Here is a tiny trained network, its code and every weight. The questions are about switching its units off for an input and a class, where a switched-off unit gives its printed mean instead of its output.

import numpy as np


def w(rows, s, z=0):
    codes = np.array(rows[::2]) - 128.0
    scale = np.full(codes.shape[1], s)
    scale[-1] = z or s
    return codes * scale


def norm(h):
    return h / np.sqrt((h * h).mean(-1, keepdims=True) + 1e-5)


def f(y):
    return y / 2 * (1 + np.tanh(0.7978845608 * (y + 0.044715 * y**3)))


def log_softmax(a):
    a = a - a.max(-1, keepdims=True)
    return a - np.log(np.exp(a).sum(-1, keepdims=True))


def net(x, mask):
    res = np.array(x, float).reshape(1, 5) / 4 @ E
    u = 0
    for l in range(4):
        y = f(norm(res) @ A[l][:, :-1].T + A[l][:, -1])
        res = res + np.where(mask[u : u + 6], y, B[l][:, -1]) @ B[l][:, :-1]
        u += 6
    return log_softmax(norm(res)[-1] @ U[:, :-1].T + U[:, -1])


A, B = {}, {}
E = w([
[100,103,3,111,143],'x0',
[122,172,135,122,59],'x1',
[71,58,91,91,62],'x2',
[16,155,150,114,174],'x3',
[114,87,100,219,146],'x4',
],0.0059)
A[0] = w([
[162,123,92,104,131,116],'L0N0',
[176,92,132,108,89,26],'L0N1',
[69,88,89,133,156,17],'L0N2',
[155,109,134,191,124,40],'L0N3',
[126,128,250,106,181,3],'L0N4',
[108,196,46,160,140,128],'L0N5',
],0.012,0.0036)
B[0] = w([
[164,126,133,92,126,152],'L0N0',
[148,148,83,107,99,149],'L0N1',
[54,93,73,162,151,201],'L0N2',
[176,99,150,196,135,144],'L0N3',
[112,254,76,163,123,254],'L0N4',
[155,80,204,76,204,223],'L0N5',
],0.0098,0.0038)
A[1] = w([
[126,140,79,95,75,119],'L1N0',
[1,65,33,174,197,4],'L1N1',
[69,100,12,67,238,23],'L1N2',
[149,154,202,137,201,58],'L1N3',
[145,106,108,129,115,15],'L1N4',
[64,203,224,144,85,105],'L1N5',
],0.0062,0.0031)
B[1] = w([
[107,80,145,87,100,149],'L1N0',
[22,156,2,134,105,254],'L1N1',
[129,93,69,66,190,246],'L1N2',
[142,124,212,138,143,152],'L1N3',
[167,154,120,115,161,88],'L1N4',
[86,176,170,143,137,212],'L1N5',
],0.0074,0.003)
A[2] = w([
[127,76,93,99,105,87],'L2N0',
[174,110,109,252,118,3],'L2N1',
[182,83,158,221,135,63],'L2N2',
[171,149,187,159,138,111],'L2N3',
[139,126,124,173,104,64],'L2N4',
[182,149,146,140,101,92],'L2N5',
],0.011,0.0055)
B[2] = w([
[126,218,135,167,161,199],'L2N0',
[203,94,41,222,95,167],'L2N1',
[156,2,148,191,96,196],'L2N2',
[76,113,88,199,111,252],'L2N3',
[138,151,90,134,158,99],'L2N4',
[74,124,17,153,106,188],'L2N5',
],0.0073,0.0024)
A[3] = w([
[71,118,187,67,69,92],'L3N0',
[110,2,120,93,105,93],'L3N1',
[32,67,7,165,169,75],'L3N2',
[176,100,111,103,137,99],'L3N3',
[100,124,99,166,26,124],'L3N4',
[224,134,65,57,30,2],'L3N5',
],0.008,0.0078)
B[3] = w([
[120,33,155,163,71,138],'L3N0',
[107,254,105,149,126,152],'L3N1',
[63,102,54,116,122,255],'L3N2',
[135,182,132,59,113,119],'L3N3',
[154,109,148,78,197,180],'L3N4',
[184,207,63,90,36,144],'L3N5',
],0.0088,0.0046)
U = w([
[208,159,95,59,62,120],'0',
[99,253,168,177,136,195],'1',
[34,91,56,103,162,174],'2',
[73,72,209,102,58,70],'3',
[199,59,102,218,111,145],'4',
[187,103,157,43,219,111],'5',
[124,92,228,172,202,3],'6',
],0.02,0.0058)

Each question gives the input, the list of numbers given to net, and the class t.
The units are the neurons (one row each of A and B). Each row of codes is followed by its name. A weight is (code - 128) times the scale printed after its matrix; where a second scale follows, it is the last column's (A, B and U).
mask holds one flag per neuron, layer by layer. A switched-off neuron (its flag False) gives its mean, the last column of its row in B, instead of its output. The means were averaged over made-up inputs and are rounded, as every weight is.
A unit's drop is (log p(t) with every unit on - log p(t) with that unit switched off) / (log p(t) with every unit on - log p(t) with every unit switched off).
The circuit of an input: a set's keep is (log p(t) with only the set's units on - log p(t) with every unit switched off) / (log p(t) with every unit on - log p(t) with every unit switched off). Starting from the 12 units with the biggest drops (on a tie, the unit counted first), units are removed one at a time, each time the one whose removal leaves the highest keep (on an exact tie, the one counted first), for as long as the keep stays at least 0.8.
units of the circuit, in order: the units of the circuit, biggest drop first
k most important neurons: the k neurons with the biggest drops, biggest first
k most important neurons of layer l: the k neurons of layer l with the biggest drops, biggest first
drop of u: that unit's drop, to one decimal
input [-8,-8,5,4,-3], class 1: units of the circuit, in order : [L0N4]
input [-4,0,-8,2,8], class 4: units of the circuit, in order : [L0N3, L2N1]
input [-1,-4,-4,6,4], class 1: 2 most important neurons of layer 0 : [L0N4, L0N1]
input [3,8,7,3,-5], class 3: 2 most important neurons of layer 3 : [L3N0, L3N2]
input [8,-2,-8,-7,-7], class 5: 2 most important neurons : [L0N5, L0N4]
input [-2,8,7,-3,2], class 0: 2 most important neurons : [L3N5, L0N1]
input [-4,-4,-7,-6,-3], class 4: 4 most important neurons : [L0N3, L1N1, L2N2, L2N1]
input [-2,0,1,-8,0], class 0: 2 most important neurons : [L0N1, L3N5]
input [0,-5,8,-3,-3], class 0: 3 most important neurons : [L0N1, L0N0, L1N1]
input [-8,2,7,4,-3], class 1: 2 most important neurons : [L0N4, L1N5]
input [2,5,6,0,-3], class 3: 2 most important neurons : [L3N0, L1N0]
input [3,-1,-7,-1,-6], class 5: 3 most important neurons of layer 0 : [L0N4, L0N0, L0N3]
input [8,8,-8,5,3], class 5: drop of L0N5 : 1.0
input [-7,-7,6,-6,-2], class 0: units of the circuit, in order : [L0N1]
input [-6,-8,0,1,-3], class 1: drop of L0N4 : 0.3
input [-8,-2,6,0,3], class 1: drop of L0N4 : 0.7
